Below are the code and all the weights of a small trained network. Each question names an input and a class and asks about switching units off, where a switched-off unit gives its printed mean instead of its output.

import numpy as np


def w(rows, s, z=0):
    codes = np.array(rows[::2]) - 128.0
    scale = np.full(codes.shape[1], s)
    scale[-1] = z or s
    return codes * scale


def f(y):
    return y / 2 * (1 + np.tanh(0.7978845608 * (y + 0.044715 * y**3)))


def log_softmax(a):
    a = a - a.max(-1, keepdims=True)
    return a - np.log(np.exp(a).sum(-1, keepdims=True))


def net(x, mask):
    res = np.array(x, float).reshape(1, 7) / 4 @ E
    y = f(res @ A[0][:, :-1].T + A[0][:, -1])
    res = res + np.where(mask, y, B[0][:, -1]) @ B[0][:, :-1]
    return log_softmax(res[-1] @ U[:, :-1].T + U[:, -1])


A, B = {}, {}
E = w([
[139,183,115,112,191,153],'x0',
[48,172,136,93,107,160],'x1',
[179,166,199,173,119,155],'x2',
[139,169,87,76,96,114],'x3',
[162,79,110,120,62,142],'x4',
[85,156,113,186,166,98],'x5',
[123,119,254,119,161,68],'x6',
],0.011)
A[0] = w([
[173,123,100,162,174,52,190],'n0',
[171,106,186,87,172,96,180],'n1',
[149,165,180,127,90,68,198],'n2',
[209,145,162,116,151,143,197],'n3',
[168,164,164,112,122,121,145],'n4',
[132,160,185,112,132,79,200],'n5',
[68,89,109,149,157,88,209],'n6',
[101,133,127,149,134,196,187],'n7',
[88,134,183,134,130,126,153],'n8',
[147,146,93,197,171,120,254],'n9',
[105,147,150,141,120,121,120],'n10',
[41,116,142,146,107,99,157],'n11',
[119,155,126,148,159,204,176],'n12',
[166,93,126,131,140,112,201],'n13',
[106,84,82,101,89,139,167],'n14',
[187,161,174,125,134,184,201],'n15',
[184,108,163,150,110,139,210],'n16',
[141,166,152,127,157,104,194],'n17',
[185,129,92,147,123,137,150],'n18',
[101,250,72,82,167,104,173],'n19',
[180,145,119,108,136,133,148],'n20',
[120,52,100,118,67,171,206],'n21',
[172,127,109,200,205,144,162],'n22',
[77,98,106,163,92,229,216],'n23',
],0.013,0.0035)
B[0] = w([
[69,84,62,167,141,114,188],'n0',
[70,131,122,95,137,165,219],'n1',
[41,155,119,129,114,163,207],'n2',
[86,130,136,166,121,157,202],'n3',
[89,146,187,146,182,197,174],'n4',
[33,144,147,72,161,141,214],'n5',
[120,55,122,90,147,86,190],'n6',
[218,135,191,141,151,74,170],'n7',
[57,182,207,126,136,82,196],'n8',
[173,49,54,182,163,106,197],'n9',
[112,183,185,124,121,98,151],'n10',
[169,125,174,74,107,40,191],'n11',
[213,180,171,176,187,111,184],'n12',
[102,87,71,144,68,179,171],'n13',
[195,118,145,83,101,157,209],'n14',
[141,153,122,149,129,216,209],'n15',
[92,112,129,165,134,184,205],'n16',
[74,117,114,109,210,167,183],'n17',
[124,43,95,141,77,118,181],'n18',
[196,171,78,81,180,100,252],'n19',
[149,150,84,140,169,142,161],'n20',
[190,50,160,83,75,185,236],'n21',
[113,141,115,174,155,88,200],'n22',
[254,124,159,142,114,156,214],'n23',
],0.0075,0.011)
U = w([
[122,82,86,142,130,105,247],'0',
[88,165,151,96,136,171,122],'1',
[167,157,103,60,179,89,75],'2',
[172,91,140,78,7,180,173],'3',
[115,117,191,67,129,29,94],'4',
[188,142,191,189,124,113,38],'5',
],0.013,0.0013)

Each question gives the input, the list of numbers given to net, and the class t.
The units are the neurons (one row each of A and B). Each row of codes is followed by its name. A weight is (code - 128) times the scale printed after its matrix; where a second scale follows, it is the last column's (A, B and U).
mask holds one flag per neuron, in row order. A switched-off neuron (its flag False) gives its mean, the last column of its row in B, instead of its output. The means were averaged over made-up inputs and are rounded, as every weight is.
A unit's drop is (log p(t) with every unit on - log p(t) with that unit switched off) / (log p(t) with every unit on - log p(t) with every unit switched off).
The circuit of an input: a set's keep is (log p(t) with only the set's units on - log p(t) with every unit switched off) / (log p(t) with every unit on - log p(t) with every unit switched off). Starting from the 12 units with the biggest drops (on a tie, the unit counted first), units are removed one at a time, each time the one whose removal leaves the highest keep (on an exact tie, the one counted first), for as long as the keep stays at least 0.8.
circuit, biggest first: the units of the circuit, biggest drop first
top k neurons: the k neurons with the biggest drops, biggest first
drop of u: that unit's drop, to one decimal
input [7,2,8,1,-4,-4,-2], class 5: circuit, biggest first -> [n12]
input [-5,-1,2,-4,-4,1,3], class 4: circuit, biggest first -> [n11, n15, n8]
input [1,5,3,-2,-8,-2,-7], class 5: circuit, biggest first -> [n12, n7]
input [3,-6,3,2,6,4,-5], class 0: top 2 neurons -> [n9, n22]
input [-7,-8,-3,7,-8,8,1], class 0: top 2 neurons -> [n0, n9]
input [4,-1,-5,-4,5,5,-7], class 3: top 3 neurons -> [n23, n21, n14]
input [-7,-4,-8,2,-4,6,2], class 4: top 2 neurons -> [n11, n6]
input [8,8,7,8,2,2,2], class 2: top 4 neurons -> [n19, n12, n16, n1]
input [0,1,2,6,-6,4,6], class 1: top 2 neurons -> [n2, n17]
input [3,1,1,6,6,5,4], class 1: drop of n11 -> 0.2
input [6,2,-8,-6,4,-1,4], class 4: drop of n0 -> 0.0
input [3,4,5,3,-6,0,-4], class 2: drop of n19 -> 0.6
input [3,8,4,-5,-8,5,-5], class 2: drop of n12 -> -0.1
input [5,7,1,-3,5,7,-5], class 5: top neuron -> [n23]
